Below are the code and all the weights of a small trained network. Each question names an input and a class and asks about switching units off, where a switched-off unit gives its printed mean instead of its output.

import numpy as np


def w(rows, s, z=0):
    codes = np.array(rows[::2]) - 128.0
    scale = np.full(codes.shape[1], s)
    scale[-1] = z or s
    return codes * scale


def norm(h):
    return h / np.sqrt((h * h).mean(-1, keepdims=True) + 1e-5)


def f(y):
    return y / 2 * (1 + np.tanh(0.7978845608 * (y + 0.044715 * y**3)))


def log_softmax(a):
    a = a - a.max(-1, keepdims=True)
    return a - np.log(np.exp(a).sum(-1, keepdims=True))


def net(x, mask):
    res = np.array(x, float).reshape(1, 4) / 4 @ E
    u = 0
    for l in range(2):
        y = f(norm(res) @ A[l][:, :-1].T + A[l][:, -1])
        res = res + np.where(mask[u : u + 6], y, B[l][:, -1]) @ B[l][:, :-1]
        u += 6
    return log_softmax(norm(res)[-1] @ U[:, :-1].T + U[:, -1])


A, B = {}, {}
E = w([
[173,62,100,67,167,189,57],'x0',
[155,116,174,43,66,31,206],'x1',
[66,128,118,200,2,111,113],'x2',
[15,97,105,160,193,123,78],'x3',
],0.0082)
A[0] = w([
[210,81,122,1,164,106,236,49],'L0N0',
[144,104,155,133,182,188,74,6],'L0N1',
[156,119,161,142,75,135,129,19],'L0N2',
[113,171,104,203,140,156,101,120],'L0N3',
[200,149,90,121,203,161,159,25],'L0N4',
[62,113,30,178,30,168,84,1],'L0N5',
],0.0078,0.0054)
B[0] = w([
[114,145,165,164,54,106,116,253],'L0N0',
[128,230,134,146,115,151,117,160],'L0N1',
[160,76,93,254,133,130,48,116],'L0N2',
[57,150,136,45,86,183,148,210],'L0N3',
[171,62,161,131,216,187,93,161],'L0N4',
[198,40,167,157,59,190,32,219],'L0N5',
],0.0096,0.0045)
A[1] = w([
[63,152,81,186,206,181,103,2],'L1N0',
[157,83,175,107,143,42,169,154],'L1N1',
[185,160,174,86,185,129,111,74],'L1N2',
[136,136,85,138,40,104,153,207],'L1N3',
[146,166,57,250,98,152,129,124],'L1N4',
[218,124,94,196,166,164,117,91],'L1N5',
],0.012,0.0038)
B[1] = w([
[201,198,19,147,92,115,120,217],'L1N0',
[1,108,65,23,130,139,57,210],'L1N1',
[90,76,168,246,69,203,141,186],'L1N2',
[192,230,202,118,135,83,176,254],'L1N3',
[188,60,176,31,84,111,124,194],'L1N4',
[122,129,128,135,198,11,181,178],'L1N5',
],0.0089,0.007)
U = w([
[122,68,133,145,86,203,35,132],'0',
[200,112,129,132,136,64,152,36],'1',
[143,174,7,166,162,163,94,169],'2',
[94,167,91,132,184,87,197,2],'3',
[165,103,161,213,203,164,171,97],'4',
[47,88,96,54,164,87,100,109],'5',
[130,170,191,83,63,85,168,210],'6',
],0.019,0.0059)

Each question gives the input, the list of numbers given to net, and the class t.
The units are the neurons (one row each of A and B). Each row of codes is followed by its name. A weight is (code - 128) times the scale printed after its matrix; where a second scale follows, it is the last column's (A, B and U).
mask holds one flag per neuron, layer by layer. A switched-off neuron (its flag False) gives its mean, the last column of its row in B, instead of its output. The means were averaged over made-up inputs and are rounded, as every weight is.
A unit's drop is (log p(t) with every unit on - log p(t) with that unit switched off) / (log p(t) with every unit on - log p(t) with every unit switched off).
The circuit of an input: a set's keep is (log p(t) with only the set's units on - log p(t) with every unit switched off) / (log p(t) with every unit on - log p(t) with every unit switched off). Starting from all 12 units, units are removed one at a time, each time the one whose removal leaves the highest keep (on an exact tie, the one counted first), for as long as the keep stays at least 0.8.
circuit, biggest first: the units of the circuit, biggest drop first
k most important neurons: the k neurons with the biggest drops, biggest first
top k neurons in layer l: the k neurons of layer l with the biggest drops, biggest first
drop of u: that unit's drop, to one decimal
input [-7,-3,-8,-5], class 4: circuit, biggest first : L1N2
input [5,4,-7,-4], class 0: circuit, biggest first : L1N2, L1N3
input [7,-8,-3,-8], class 4: top 3 neurons in layer 1 : L1N5, L1N2, L1N1
input [3,-8,1,-7], class 2: top 4 neurons in layer 0 : L0N0, L0N3, L0N5, L0N4
input [8,0,-5,5], class 4: top 2 neurons in layer 0 : L0N3, L0N4
input [-4,-2,3,4], class 0: 4 most important neurons : L0N5, L0N0, L1N5, L0N1
input [1,2,3,3], class 0: top 2 neurons in layer 0 : L0N5, L0N0
input [5,-3,-4,-2], class 4: 2 most important neurons : L1N5, L1N2
input [-5,-1,-5,0], class 4: top 2 neurons in layer 1 : L1N2, L1N4
input [4,3,-5,6], class 0: 3 most important neurons : L1N2, L1N5, L0N1
input [3,5,-6,2], class 5: 2 most important neurons : L1N1, L0N5
input [-1,2,-7,1], class 0: 2 most important neurons : L1N2, L0N4
input [2,2,-2,3], class 5: top 2 neurons in layer 0 : L0N5, L0N0
input [7,-3,-8,7], class 2: circuit, biggest first : L1N0
input [2,-3,-3,-7], class 4: top 2 neurons in layer 1 : L1N5, L1N2
input [5,5,-7,3], class 0: top 2 neurons in layer 0 : L0N4, L0N0
input [1,-1,3,-1], class 0: drop of L0N5 : 3.4
input [-2,-4,-3,-5], class 4: drop of L1N5 : 0.0
input [3,7,-7,0], class 5: drop of L0N5 : 0.1
input [8,-4,-2,-6], class 4: top neuron in layer 1 : L1N5
